Small tables with named rows and columns. After each table, cells are looked up by row and column.

Gokuf:
fields: Goge, Godugi, Vof, Dofu
Lerapum: [67, 56, 67, 50]
Nomegas: [70, 15, 96, 56]
Pap: [52, 41, 40, 65]

Goge of Nomegas is 70
Vof of Nomegas is 96
Goge of Lerapum is 67
Vof of Lerapum is 67
Godugi of Lerapum is 56
Dofu of Nomegas is 56
Godugi of Nomegas is 15
Row with the largest Vof: Nomegas

Gome =
columns: Mez, Dimomi, Riboma, Bif, Rupovat, Vuk, Teni, Kel, Naparu
Tos: [157, 183, 95, 175, 106, 157, 92, 53, 131]
Dip: [63, 131, 211, 203, 216, 166, 113, 164, 197]
Vimevo: [133, 70, 68, 127, 113, 178, 121, 220, 204]
Barar: [111, 244, 103, 123, 201, 111, 192, 115, 143]
Zigi: [111, 88, 161, 17, 131, 156, 42, 151, 147]
Peduv: [98, 80, 130, 186, 87, 102, 216, 124, 88]
Gan: [90, 122, 51, 55, 130, 118, 168, 164, 87]
Gudelu: [190, 161, 57, 157, 117, 50, 172, 169, 208]

Barar, Rupovat => 201
Tos, Rupovat => 106
Vimevo, Riboma => 68
Gan, Rupovat => 130
Dip, Naparu => 197
Vimevo, Naparu => 204
Dip, Bif => 203
Gudelu, Bif => 157
Row with the largest Naparu: Gudelu

Vizen =
|  | Sitesu | Seveson |
|---|---|---|
| Fipe | 35 | 26 |
| Sedera | 22 | 59 |
| Zazipu | -24 | -57 |
| Pilares | -36 | 12 |
| Bevevur | -79 | -17 |
| Ludez | -19 | -21 |
| Nakenot | -15 | 40 |
| Tus | -29 | -14 |
| Rebirov | 15 | 9 |
| Dus | -95 | 49 |
| Fedot | -2 | -54 |
| Rubito | -68 | -42 |
| Sobuve | 8 | -15 |
| Bor | -38 | -21 |

Rebirov, Seveson -> 9
Fedot, Seveson -> -54
Pilares, Seveson -> 12
Sobuve, Seveson -> -15
Bor, Seveson -> -21
Ludez, Sitesu -> -19
Dus, Seveson -> 49
Bor, Sitesu -> -38
Sedera, Sitesu -> 22
Tus, Sitesu -> -29
Bevevur, Sitesu -> -79
Fipe, Sitesu -> 35
Dus, Sitesu -> -95
Zazipu, Seveson -> -57
Rebirov, Sitesu -> 15
Bevevur, Seveson -> -17
Sobuve, Sitesu -> 8
Nakenot, Sitesu -> -15
Rubito, Sitesu -> -68
Which row has the largest Seveson? Sedera

Table Lekeruv
columns: Tol, Pon, Temiki, Mozo, Sed, Bana, Nol
Dubama: [-40, -56, -32, -30, -26, -36, 11]
Kiz: [-72, -58, -31, -48, -37, -45, -84]
Nikesen: [-38, -20, -37, -44, -53, -54, 46]
Gul: [-56, -43, -34, -59, -57, -64, 53]
Lemagu: [-37, -43, -49, -44, -44, -42, -76]

Lemagu, Temiki -> -49
Lemagu, Nol -> -76
Dubama, Mozo -> -30
Lemagu, Bana -> -42
Dubama, Temiki -> -32
Gul, Temiki -> -34
Which row has the largest Sed? Dubama

Zatakug =
        Netedo  Zisi  Lagi  Fup  Fubekar
Pum        0.2   0.7   0.7  0.6      0.8
Bevigo     0.6   0.7   0.6  0.6      0.7
Surek      0.2   0.7   0.5  0.5      0.6

What is the Zisi of Surek in Zatakug?
0.7
What is the Fup of Surek in Zatakug?
0.5
What is the Lagi of Bevigo in Zatakug?
0.6
What is the Netedo of Pum in Zatakug?
0.2
What is the Lagi of Surek in Zatakug?
0.5
What is the Zisi of Pum in Zatakug?
0.7
What is the Netedo of Bevigo in Zatakug?
0.6
Which row has the largest Netedo? Bevigo

Lozanur
|  | Zad | Lopezo | Nad | Tanezi | Pob | Tonok |
|---|---|---|---|---|---|---|
| Suk | 439 | 520 | 252 | 335 | 132 | 317 |
| Keda | 455 | 452 | 365 | 388 | 280 | 393 |
| Ladek | 476 | 434 | 423 | 436 | 368 | 414 |
| Ruku | 473 | 422 | 362 | 412 | 301 | 407 |
| Logod | 265 | 764 | 473 | 477 | 582 | 554 |
| Zan | 428 | 515 | 283 | 365 | 130 | 302 |
| Nuf | 439 | 494 | 276 | 345 | 148 | 323 |
| Lub | 398 | 561 | 210 | 333 | 69 | 304 |
| Tuz | 453 | 422 | 373 | 420 | 307 | 404 |
| Sopuz | 299 | 697 | 458 | 473 | 568 | 534 |

What is the Tanezi of Lub in Lozanur? 333
What is the Tanezi of Nuf in Lozanur? 345
What is the Tonok of Ladek in Lozanur? 414
What is the Zad of Ladek in Lozanur? 476
What is the Nad of Suk in Lozanur? 252
What is the Tanezi of Sopuz in Lozanur? 473

Turus.csv
,Las,Metotob,Bosa
Nitagik,3.604,-2.006,4.894
Gutumat,-1.218,1.385,8.317
Zed,-2.729,2.110,8.775
Fuso,-9.771,3.580,8.073
Rosoz,-6.903,3.210,8.706
Regek,1.319,-0.176,6.824
Luzafol,0.054,0.720,7.730
Daf,5.041,-3.150,3.700
Nebof,-4.595,2.712,8.930
Lerutal,2.427,-1.032,5.967

Rosoz, Bosa: 8.706
Fuso, Las: -9.771
Nitagik, Metotob: -2.006
Regek, Metotob: -0.176
Nebof, Bosa: 8.930
Nitagik, Las: 3.604
Gutumat, Bosa: 8.317
Luzafol, Bosa: 7.730
Gutumat, Metotob: 1.385
Nitagik, Bosa: 4.894
Row with the largest Las: Daf

Dos:
,Gen,Vafi,Zuran,Nulo,Voted,Madil,Lem,Tebelam,Tarimul,Rel
Pab,187,161,231,198,205,119,141,120,92,97
Rerov,233,246,221,208,218,173,173,161,196,214
Tuteze,199,143,150,129,137,117,92,67,97,48

Voted of Tuteze: 137
Tebelam of Tuteze: 67
Tarimul of Pab: 92
Nulo of Pab: 198
Tebelam of Rerov: 161
Rel of Tuteze: 48
Rel of Pab: 97
Vafi of Tuteze: 143
Rel of Rerov: 214
Gen of Pab: 187
Tebelam of Pab: 120
Tarimul of Rerov: 196
Gen of Rerov: 233
Lem of Pab: 141
Madil of Tuteze: 117
Tarimul of Tuteze: 97
Lem of Rerov: 173
Lem of Tuteze: 92

